Below are the code and all the weights of a small trained network. Each question names an input and a class and asks about switching units off, where a switched-off unit gives its printed mean instead of its output.

import numpy as np


def w(rows, s, z=0):
    codes = np.array(rows[::2]) - 128.0
    scale = np.full(codes.shape[1], s)
    scale[-1] = z or s
    return codes * scale


def f(y):
    return y / 2 * (1 + np.tanh(0.7978845608 * (y + 0.044715 * y**3)))


def log_softmax(a):
    a = a - a.max(-1, keepdims=True)
    return a - np.log(np.exp(a).sum(-1, keepdims=True))


def net(x, mask):
    res = np.array(x, float).reshape(1, 8) / 4 @ E
    y = f(res @ A[0][:, :-1].T + A[0][:, -1])
    res = res + np.where(mask, y, B[0][:, -1]) @ B[0][:, :-1]
    return log_softmax(res[-1] @ U[:, :-1].T + U[:, -1])


A, B = {}, {}
E = w([
[135,82,20,175,36,123],'x0',
[133,130,127,123,124,127],'x1',
[9,159,107,37,59,164],'x2',
[111,142,134,151,132,132],'x3',
[142,127,129,117,122,132],'x4',
[113,137,134,148,130,136],'x5',
[117,136,132,142,131,132],'x6',
[91,57,248,153,37,53],'x7',
],0.012)
A[0] = w([
[106,197,255,42,241,73,28],'N0',
[210,106,193,182,193,110,107],'N1',
[191,68,139,231,173,86,140],'N2',
[178,138,112,97,132,176,131],'N3',
[122,98,6,210,36,69,3],'N4',
[120,151,3,117,227,213,102],'N5',
[11,141,127,37,77,163,99],'N6',
[85,39,224,134,49,42,131],'N7',
[107,65,227,169,70,84,89],'N8',
[138,142,185,104,152,202,31],'N9',
[33,150,142,43,93,169,125],'N10',
],0.009,0.0038)
B[0] = w([
[71,23,147,94,29,186,222],'N0',
[189,105,102,177,145,95,203],'N1',
[184,115,104,135,121,55,209],'N2',
[109,172,107,140,102,122,152],'N3',
[46,34,142,109,69,202,200],'N4',
[102,185,158,58,202,140,225],'N5',
[218,96,39,164,135,8,218],'N6',
[119,244,188,76,177,170,251],'N7',
[126,159,134,102,187,139,220],'N8',
[113,122,124,160,103,183,148],'N9',
[188,117,89,175,135,81,206],'N10',
],0.011,0.017)
U = w([
[109,242,152,66,150,156,216],'0',
[182,95,105,191,107,49,2],'1',
[62,11,143,109,49,204,179],'2',
],0.012,0.0021)

Each question gives the input, the list of numbers given to net, and the class t.
The units are the neurons (one row each of A and B). Each row of codes is followed by its name. A weight is (code - 128) times the scale printed after its matrix; where a second scale follows, it is the last column's (A, B and U).
mask holds one flag per neuron, in row order. A switched-off neuron (its flag False) gives its mean, the last column of its row in B, instead of its output. The means were averaged over made-up inputs and are rounded, as every weight is.
A unit's drop is (log p(t) with every unit on - log p(t) with that unit switched off) / (log p(t) with every unit on - log p(t) with every unit switched off).
The circuit of an input: a set's keep is (log p(t) with only the set's units on - log p(t) with every unit switched off) / (log p(t) with every unit on - log p(t) with every unit switched off). Starting from all 11 units, units are removed one at a time, each time the one whose removal leaves the highest keep (on an exact tie, the one counted first), for as long as the keep stays at least 0.8.
circuit, biggest first: the units of the circuit, biggest drop first
most important unit: the unit with the biggest drop
k most important neurons: the k neurons with the biggest drops, biggest first
drop of u: that unit's drop, to one decimal
input [-7,5,-7,4,6,-2,3,-2], class 1: circuit, biggest first => N1
input [5,-8,-6,-5,-7,-6,8,6], class 0: 3 most important neurons => N7, N6, N8
input [0,4,3,8,5,8,-2,-2], class 1: 2 most important neurons => N7, N8
input [5,-3,-2,4,-4,-4,-7,4], class 2: 2 most important neurons => N4, N5
input [-8,7,-7,4,-4,-1,3,5], class 2: 2 most important neurons => N0, N6
input [-1,7,3,7,-3,3,6,2], class 1: circuit, biggest first => N5, N6
input [7,-4,-6,-3,-5,6,2,6], class 2: 4 most important neurons => N4, N6, N5, N10
input [3,2,-7,2,8,-7,2,7], class 0: 3 most important neurons => N7, N6, N8
input [-8,-4,8,-7,-1,1,-1,-5], class 1: 3 most important neurons => N6, N10, N4
input [6,2,-5,2,0,-5,6,1], class 2: 2 most important neurons => N4, N6
input [2,-7,0,7,-2,-8,4,0], class 2: 4 most important neurons => N7, N6, N5, N10
input [-2,-7,3,3,4,2,0,-1], class 1: 2 most important neurons => N7, N4
input [5,3,3,2,-8,-4,4,5], class 0: 3 most important neurons => N7, N0, N8
input [-7,7,1,-7,-3,-8,4,-2], class 2: most important unit => N0
input [0,-8,2,-1,-3,1,-2,-1], class 1: 2 most important neurons => N7, N0
input [8,6,6,-1,-8,-7,-1,-6], class 2: 2 most important neurons => N4, N7
input [3,4,0,7,-1,0,6,-1], class 2: 2 most important neurons => N7, N6
input [8,3,6,7,7,2,-5,-5], class 2: 2 most important neurons => N4, N7
input [5,0,4,0,7,-3,2,6], class 0: drop of N0 => 0.2
input [-3,7,8,-3,-4,2,-1,0], class 1: drop of N6 => 0.0
input [3,5,-6,3,-8,-6,4,6], class 0: drop of N6 => 0.5
input [5,8,8,4,8,-6,3,0], class 1: circuit, biggest first => N6
input [8,8,2,5,5,-4,-1,-3], class 2: drop of N4 => 0.4
